Here is a tiny trained network, its code and every weight. The questions are about switching its units off for an input and a class, where a switched-off unit gives its printed mean instead of its output.

import numpy as np


def w(rows, s, z=0):
    codes = np.array(rows[::2]) - 128.0
    scale = np.full(codes.shape[1], s)
    scale[-1] = z or s
    return codes * scale


def f(y):
    return y / 2 * (1 + np.tanh(0.7978845608 * (y + 0.044715 * y**3)))


def log_softmax(a):
    a = a - a.max(-1, keepdims=True)
    return a - np.log(np.exp(a).sum(-1, keepdims=True))


def net(x, mask):
    res = np.array(x, float).reshape(1, 8) / 4 @ E
    y = f(res @ A[0][:, :-1].T + A[0][:, -1])
    res = res + np.where(mask, y, B[0][:, -1]) @ B[0][:, :-1]
    return log_softmax(res[-1] @ U[:, :-1].T + U[:, -1])


A, B = {}, {}
E = w([
[254,143,123],'x0',
[129,127,129],'x1',
[104,227,137],'x2',
[129,128,128],'x3',
[128,128,128],'x4',
[132,128,129],'x5',
[142,118,226],'x6',
[126,128,129],'x7',
],0.009)
A[0] = w([
[172,142,142,127],'N1',
[151,63,91,54],'N2',
[175,130,128,135],'N3',
[109,168,149,93],'N4',
[167,66,127,206],'N5',
[124,6,117,143],'N6',
[163,135,141,112],'N7',
[107,109,64,65],'N8',
[123,123,200,108],'N9',
[122,77,247,112],'N10',
[141,63,132,81],'N11',
[118,130,80,61],'N12',
[163,145,129,128],'N13',
[105,148,163,62],'N14',
[54,84,147,86],'N15',
[155,136,108,71],'N16',
[113,133,76,91],'N17',
[97,124,125,152],'N18',
[165,144,159,254],'N19',
[115,134,79,59],'N20',
[173,123,115,105],'N21',
[137,141,175,139],'N22',
],0.018,0.0057)
B[0] = w([
[96,133,166,173],'N1',
[142,148,170,164],'N2',
[68,103,166,173],'N3',
[242,151,165,156],'N4',
[46,205,129,216],'N5',
[158,234,119,241],'N6',
[104,56,141,154],'N7',
[219,97,149,163],'N8',
[202,66,63,187],'N9',
[217,102,51,255],'N10',
[136,193,177,167],'N11',
[219,65,137,144],'N12',
[51,78,180,160],'N13',
[154,124,154,143],'N14',
[81,97,229,212],'N15',
[136,25,254,134],'N16',
[216,116,123,158],'N17',
[128,149,139,161],'N18',
[69,165,70,227],'N19',
[253,42,192,147],'N20',
[95,55,172,160],'N21',
[153,112,80,171],'N22',
],0.0053,0.0086)
U = w([
[157,251,144,81],'0',
[115,136,97,255],'1',
[208,47,84,14],'2',
[103,148,114,195],'3',
[94,146,102,171],'4',
[53,36,194,14],'5',
[79,134,60,151],'6',
],0.013,0.0046)

Each question gives the input, the list of numbers given to net, and the class t.
The units are the neurons (one row each of A and B). Each row of codes is followed by its name. A weight is (code - 128) times the scale printed after its matrix; where a second scale follows, it is the last column's (A, B and U).
mask holds one flag per neuron, in row order. A switched-off neuron (its flag False) gives its mean, the last column of its row in B, instead of its output. The means were averaged over made-up inputs and are rounded, as every weight is.
A unit's drop is (log p(t) with every unit on - log p(t) with that unit switched off) / (log p(t) with every unit on - log p(t) with every unit switched off).
The circuit of an input: a set's keep is (log p(t) with only the set's units on - log p(t) with every unit switched off) / (log p(t) with every unit on - log p(t) with every unit switched off). Starting from the 12 units with the biggest drops (on a tie, the unit counted first), units are removed one at a time, each time the one whose removal leaves the highest keep (on an exact tie, the one counted first), for as long as the keep stays at least 0.8.
circuit, biggest first: the units of the circuit, biggest drop first
unit that matters most: the unit with the biggest drop
k most important neurons: the k neurons with the biggest drops, biggest first
drop when u is switched off: that unit's drop, to one decimal
input [5,-5,-7,6,5,6,-5,-1], class 0: circuit, biggest first	[N6; N5]
input [7,1,7,-6,8,-8,-2,6], class 1: unit that matters most	N6
input [-1,-3,-8,-5,8,-1,0,-6], class 0: circuit, biggest first	[N6; N11]
input [-8,6,-2,4,-7,5,-2,7], class 5: 2 most important neurons	[N15; N10]
input [-6,6,-5,4,-6,-4,-8,7], class 2: 4 most important neurons	[N8; N20; N12; N17]
input [-5,4,-1,5,-1,6,6,-1], class 2: 3 most important neurons	[N10; N9; N5]
input [4,-6,-6,5,2,-1,0,4], class 0: circuit, biggest first	[N6; N5]
input [-3,-6,-8,1,-8,-8,1,-8], class 0: circuit, biggest first	[N6; N11]
input [8,-8,6,7,-1,7,3,-8], class 3: 2 most important neurons	[N19; N15]
input [7,-2,-6,3,-5,4,-2,4], class 5: circuit, biggest first	[N21; N3; N10]
input [-6,-4,-5,0,-4,2,-7,4], class 2: 2 most important neurons	[N8; N20]
input [-7,-3,-2,-1,3,-1,7,-2], class 2: 3 most important neurons	[N10; N9; N5]
input [6,3,2,-7,1,-7,3,4], class 4: 2 most important neurons	[N19; N15]
input [4,0,-6,-5,2,-7,6,8], class 3: circuit, biggest first	[N5]
input [7,-2,1,-7,-6,-7,-1,-5], class 4: 3 most important neurons	[N15; N19; N20]
input [1,-8,-7,4,-6,1,7,-1], class 0: 3 most important neurons	[N6; N5; N11]
input [-8,6,7,-1,4,5,2,-6], class 5: 2 most important neurons	[N15; N6]
input [-2,5,-8,8,-7,3,-5,7], class 0: drop when N6 is switched off	0.3
input [6,-4,0,-5,-5,-5,0,3], class 5: drop when N21 is switched off	0.1
input [-5,5,7,-8,-1,-8,-8,6], class 2: drop when N12 is switched off	0.2
input [1,-2,2,-5,4,5,7,-7], class 2: drop when N10 is switched off	0.3
input [8,-7,5,0,1,3,6,7], class 5: most important neuron	[N13]
